arr =
[[ 30   8   2  -5 -84  -1 -40  15  25]
 [  0  13 -20  -4 -33 -14 -26  -1  19]
 [-10  27 -44  -1 -75   1 -43  -3  45]
 [-10 -11   7  -3  38 -12  17  -5 -19]
 [ -6  -7   4  19  14  28  28   7  -5]
 [ 31   5   3 -14 -30 -25 -34   4   3]
 [ 22   0   7 -15 -30 -28 -29   1   1]
 [ 31   3   8 -19 -34 -29 -33   2   0]]
Counting starts at 1.
Report the entry at row 1, column 3.
Answer: 2
Report the entry at row 1, column 2.
Answer: 8
The entry in row 3 and column 1: -10
Report the entry directly above -26.
Answer: -40
The entry just right of the smallest entry is -1
The entry at row 3, column 3: -44
The entry at row 2, column 2 -> 13
Report the bottom-left entry.
Answer: 31
Report the entry at row 2, column 1.
Answer: 0
Report the entry in row 2 and column 3.
Answer: -20
The top entry of the column that holds the largest entry: 25
Report the entry directly below -4.
Answer: -1
The entry directly below the smallest entry: -33
Report the top entry of the column that holds the smallest entry.
Answer: -84
Report the bottom-right entry.
Answer: 0
The bottom entry of the column that holds the smallest entry is -34
Report the entry in the top-left corner.
Answer: 30
The entry directly above the largest entry is 19
The maximum: 45
The entry directly above -25 -> 28
Report the entry just right of -20.
Answer: -4
Report the entry directly below -25.
Answer: -28
Report the entry just left of the smallest entry.
Answer: -5

B =
[[-19  -4   6  36  14  10 -29 -39  -8  21 -14  13  20]
 [-23  -6   7  51  18  14 -37 -42 -10  24 -25  16  24]
 [-39 -14   9 105  43  31 -61 -48 -13  33 -51  24  38]
 [-25  -7   7  56  20  16 -39 -43 -10  26 -29  17  26]
 [-12 -51 -13 -26  19  -5 -33  71  21 -50 -79 -34 -29]
 [-10 -46 -12 -26  17  -5 -29  66  20 -47 -77 -33 -28]
 [  0 -20  -7 -25   7  -5  -5  28  11 -27 -39 -25 -19]
 [ -8 -43 -12 -26  14  -5 -25  61  19 -45 -73 -33 -27]
 [  3 -10  -4 -22   5  -5   2   9   7 -17  -6 -19 -12]
 [  0 -23  -8 -25   7  -5  -8  34  13 -30 -47 -27 -20]
 [ -2 -27  -8 -26   8  -5 -10  38  14 -33 -53 -28 -21]
 [ -8   1   3   6   8   2 -13 -30  -4  11  16   4   9]
 [-15 -59 -14 -25  25  -4 -41  80  24 -54 -83 -35 -31]
 [  0 -23  -8 -25   7  -6  -8  32  12 -29 -44 -26 -20]]
Give the bottom-right entry.
Answer: -20
The 2nd entry on the main diagonal is -6
Give the entry just left of the largest entry.
Answer: 9
The first entry in reading order is -19
Give the fifth-last entry, reading row by row.
Answer: 12
The largest entry in the first row: 36
Give the entry in the top-right corner.
Answer: 20
Give the entry directly below the largest entry.
Answer: 56
Give the entry in the bottom-left corner.
Answer: 0
Give the largest entry.
Answer: 105
The entry just right of the smallest entry -> -35
The bottom entry of the column that holds the smallest entry: -44
Give the 2nd entry, reading row by row.
Answer: -4
Give the 3rd largest entry.
Answer: 71
Give the largest entry in the first column.
Answer: 3
The entry directly above -41 is -13
The entry just left of -59: -15
The last entry in the row that holds the smallest entry: -31
Give the minimum.
Answer: -83
Give the entry just right of the largest entry.
Answer: 43
The third entry in reading order -> 6
Give the 2nd entry from the end, reading row by row.
Answer: -26
Give the entry directly above the largest entry.
Answer: 51
Give the top entry of the column that holds the smallest entry.
Answer: -14
The entry directly above the smallest entry -> 16
The bottom entry of the column that holds the largest entry: -25
The entry just left of the smallest entry: -54

[6 3 5 3 7 2]
Which number is the entry just right of the largest entry?
Answer: 2
Which number is the entry just left of 2?
Answer: 7
